Here is a tiny trained network, its code and every weight. The questions are about switching its units off for an input and a class, where a switched-off unit gives its printed mean instead of its output.

import numpy as np


def w(rows, s, z=0):
    codes = np.array(rows[::2]) - 128.0
    scale = np.full(codes.shape[1], s)
    scale[-1] = z or s
    return codes * scale


def norm(h):
    return h / np.sqrt((h * h).mean(-1, keepdims=True) + 1e-5)


def f(y):
    return np.maximum(y, 0)


def log_softmax(a):
    a = a - a.max(-1, keepdims=True)
    return a - np.log(np.exp(a).sum(-1, keepdims=True))


def net(x, mask):
    res = np.array(x, float).reshape(1, 3) / 4 @ E
    u = 0
    for l in range(2):
        y = f(norm(res) @ A[l][:, :-1].T + A[l][:, -1])
        res = res + np.where(mask[u : u + 10], y, B[l][:, -1]) @ B[l][:, :-1]
        u += 10
    return log_softmax(norm(res)[-1] @ U[:, :-1].T + U[:, -1])


A, B = {}, {}
E = w([
[102,5,174,178],'x0',
[205,1,196,9],'x1',
[128,94,34,58],'x2',
],0.005)
A[0] = w([
[137,60,94,182,48],'0.n0',
[31,168,11,64,188],'0.n1',
[47,139,4,127,154],'0.n2',
[226,139,159,192,252],'0.n3',
[142,197,178,170,41],'0.n4',
[206,115,133,87,102],'0.n5',
[21,2,163,192,195],'0.n6',
[108,71,169,151,73],'0.n7',
[22,96,25,145,73],'0.n8',
[203,173,222,158,152],'0.n9',
],0.0078,0.0038)
B[0] = w([
[185,61,157,172,151],'0.n0',
[171,222,227,136,230],'0.n1',
[243,185,168,86,218],'0.n2',
[116,94,96,107,202],'0.n3',
[93,122,54,254,154],'0.n4',
[68,95,162,124,174],'0.n5',
[188,145,241,227,254],'0.n6',
[154,157,195,196,160],'0.n7',
[197,125,216,142,192],'0.n8',
[23,101,98,109,186],'0.n9',
],0.0081,0.0065)
A[1] = w([
[103,127,134,207,125],'1.n0',
[144,125,7,103,165],'1.n1',
[141,116,195,110,240],'1.n2',
[116,97,118,214,212],'1.n3',
[138,189,99,105,3],'1.n4',
[111,181,73,178,50],'1.n5',
[210,112,80,152,104],'1.n6',
[121,185,160,108,149],'1.n7',
[212,31,113,144,168],'1.n8',
[127,139,107,103,56],'1.n9',
],0.012,0.0036)
B[1] = w([
[76,172,68,115,183],'1.n0',
[68,111,255,159,132],'1.n1',
[157,79,150,105,254],'1.n2',
[40,150,83,126,201],'1.n3',
[144,105,183,152,144],'1.n4',
[59,65,86,102,149],'1.n5',
[97,57,175,180,142],'1.n6',
[175,202,109,171,183],'1.n7',
[29,21,177,142,195],'1.n8',
[79,145,106,200,129],'1.n9',
],0.0076,0.0089)
U = w([
[1,171,77,200,134],'0',
[175,194,211,95,170],'1',
[30,149,100,135,67],'2',
[160,139,72,70,3],'3',
[66,86,225,181,253],'4',
[176,173,196,162,203],'5',
[124,15,148,44,186],'6',
[179,134,83,42,4],'7',
],0.0099,0.0046)

Each question gives the input, the list of numbers given to net, and the class t.
The units are the neurons (one row each of A and B). Each row of codes is followed by its name. A weight is (code - 128) times the scale printed after its matrix; where a second scale follows, it is the last column's (A, B and U).
mask holds one flag per neuron, layer by layer. A switched-off neuron (its flag False) gives its mean, the last column of its row in B, instead of its output. The means were averaged over made-up inputs and are rounded, as every weight is.
A unit's drop is (log p(t) with every unit on - log p(t) with that unit switched off) / (log p(t) with every unit on - log p(t) with every unit switched off).
The circuit of an input: a set's keep is (log p(t) with only the set's units on - log p(t) with every unit switched off) / (log p(t) with every unit on - log p(t) with every unit switched off). Starting from the 12 units with the biggest drops (on a tie, the unit counted first), units are removed one at a time, each time the one whose removal leaves the highest keep (on an exact tie, the one counted first), for as long as the keep stays at least 0.8.
circuit, biggest first: the units of the circuit, biggest drop first
unit that matters most: the unit with the biggest drop
k most important neurons: the k neurons with the biggest drops, biggest first
k most important neurons of layer l: the k neurons of layer l with the biggest drops, biggest first
drop of u: that unit's drop, to one decimal
input [-1,6,1], class 6: circuit, biggest first	(0.n6; 0.n1)
input [-6,-6,-6], class 0: circuit, biggest first	(0.n4; 1.n5; 0.n6)
input [0,1,0], class 6: circuit, biggest first	(0.n1; 0.n6; 1.n2)
input [-6,5,-2], class 6: 2 most important neurons	(0.n1; 0.n6)
input [8,-7,3], class 5: unit that matters most	0.n2
input [-3,4,1], class 6: 2 most important neurons of layer 0	(0.n1; 0.n6)
input [-5,4,-5], class 2: 2 most important neurons of layer 1	(1.n2; 1.n8)
input [-3,8,-8], class 6: 2 most important neurons of layer 0	(0.n6; 0.n1)
input [-6,-1,-3], class 2: drop of 1.n8	0.0
input [7,-7,-5], class 0: drop of 1.n0	0.3
input [4,-3,-7], class 0: drop of 0.n8	0.1
